Below are the code and all the weights of a small trained network. Each question names an input and a class and asks about switching units off, where a switched-off unit gives its printed mean instead of its output.

import numpy as np


def w(rows, s, z=0):
    codes = np.array(rows[::2]) - 128.0
    scale = np.full(codes.shape[1], s)
    scale[-1] = z or s
    return codes * scale


def norm(h):
    return h / np.sqrt((h * h).mean(-1, keepdims=True) + 1e-5)


def f(y):
    return np.maximum(y, 0)


def log_softmax(a):
    a = a - a.max(-1, keepdims=True)
    return a - np.log(np.exp(a).sum(-1, keepdims=True))


def net(x, mask):
    res = np.array(x, float).reshape(1, 8) / 4 @ E
    u = 0
    for l in range(2):
        y = f(norm(res) @ A[l][:, :-1].T + A[l][:, -1])
        res = res + np.where(mask[u : u + 3], y, B[l][:, -1]) @ B[l][:, :-1]
        u += 3
    return log_softmax(norm(res)[-1] @ U[:, :-1].T + U[:, -1])


A, B = {}, {}
E = w([
[255,151,168,122],'x0',
[126,126,127,124],'x1',
[129,129,126,132],'x2',
[131,58,160,100],'x3',
[125,127,127,129],'x4',
[125,130,128,127],'x5',
[135,98,121,193],'x6',
[153,101,64,97],'x7',
],0.0064)
A[0] = w([
[211,141,171,122,115],'L0N1',
[89,157,255,170,71],'L0N2',
[128,15,197,80,2],'L0N3',
],0.0092,0.0019)
B[0] = w([
[47,110,143,135,255],'L0N1',
[169,82,29,76,247],'L0N2',
[126,245,79,182,237],'L0N3',
],0.011,0.004)
A[1] = w([
[255,154,202,125,144],'L1N1',
[33,125,101,106,255],'L1N2',
[153,28,72,215,113],'L1N3',
],0.0073,0.0033)
B[1] = w([
[1,41,88,170,161],'L1N1',
[194,110,211,146,253],'L1N2',
[178,145,191,61,198],'L1N3',
],0.0069,0.0064)
U = w([
[1,41,169,155,156],'0',
[152,135,159,104,254],'1',
[128,209,69,189,59],'2',
[182,53,55,56,20],'3',
[150,130,157,117,145],'4',
[143,129,154,125,116],'5',
],0.01,0.0041)

Each question gives the input, the list of numbers given to net, and the class t.
The units are the neurons (one row each of A and B). Each row of codes is followed by its name. A weight is (code - 128) times the scale printed after its matrix; where a second scale follows, it is the last column's (A, B and U).
mask holds one flag per neuron, layer by layer. A switched-off neuron (its flag False) gives its mean, the last column of its row in B, instead of its output. The means were averaged over made-up inputs and are rounded, as every weight is.
A unit's drop is (log p(t) with every unit on - log p(t) with that unit switched off) / (log p(t) with every unit on - log p(t) with every unit switched off).
The circuit of an input: a set's keep is (log p(t) with only the set's units on - log p(t) with every unit switched off) / (log p(t) with every unit on - log p(t) with every unit switched off). Starting from all 6 units, units are removed one at a time, each time the one whose removal leaves the highest keep (on an exact tie, the one counted first), for as long as the keep stays at least 0.8.
circuit, biggest first: the units of the circuit, biggest drop first
k most important neurons: the k neurons with the biggest drops, biggest first
top k neurons in layer l: the k neurons of layer l with the biggest drops, biggest first
input [8,0,4,1,6,-6,-1,4], class 0: circuit, biggest first	(L1N1 L0N2)
input [6,7,4,8,-8,7,5,3], class 2: 3 most important neurons	(L0N3 L1N2 L0N2)
input [8,-1,-3,-5,-4,-4,-5,-8], class 0: circuit, biggest first	(L1N1 L0N3)
input [-6,-6,2,2,-7,2,0,-5], class 4: circuit, biggest first	(L0N1 L1N2 L1N1)
input [-3,6,-5,2,-2,-1,7,2], class 1: most important neuron	(L1N3)
input [-6,3,4,6,-8,-3,-7,-5], class 4: 2 most important neurons	(L0N1 L1N1)
input [-5,-1,-3,6,-7,-8,8,-1], class 1: 4 most important neurons	(L0N1 L1N3 L1N1 L1N2)
input [-2,5,1,2,8,-6,7,3], class 4: top 2 neurons in layer 0	(L0N2 L0N1)
input [4,5,-2,5,-2,3,-2,5], class 2: top 2 neurons in layer 1	(L1N3 L1N2)
input [8,-8,-8,-7,-6,-1,0,6], class 0: circuit, biggest first	(L1N1 L0N3 L0N2 L0N1)
input [-2,7,-2,-4,-7,3,0,0], class 4: 2 most important neurons	(L0N3 L1N2)
input [4,4,-6,5,2,5,6,-7], class 3: 2 most important neurons	(L0N2 L1N2)
input [6,-4,-8,-2,-4,-5,-1,-5], class 0: 3 most important neurons	(L0N3 L1N1 L1N3)
input [8,-6,-3,-5,8,4,4,7], class 0: circuit, biggest first	(L1N1 L0N2 L0N3 L0N1)
input [-6,4,-6,-3,2,4,4,-7], class 3: 3 most important neurons	(L0N2 L0N1 L0N3)
input [8,8,-2,0,-2,-1,5,8], class 0: circuit, biggest first	(L1N1 L0N2 L0N1)
input [3,-3,1,-1,-4,-1,7,-8], class 3: top neuron in layer 1	(L1N2)
input [0,4,6,-5,-5,2,1,-6], class 3: 2 most important neurons	(L0N2 L0N3)
input [7,4,-1,5,1,-2,6,-8], class 3: 3 most important neurons	(L0N2 L1N3 L1N2)
input [8,-8,2,-4,4,1,-8,1], class 0: circuit, biggest first	(L1N1 L0N3 L0N2 L1N3)
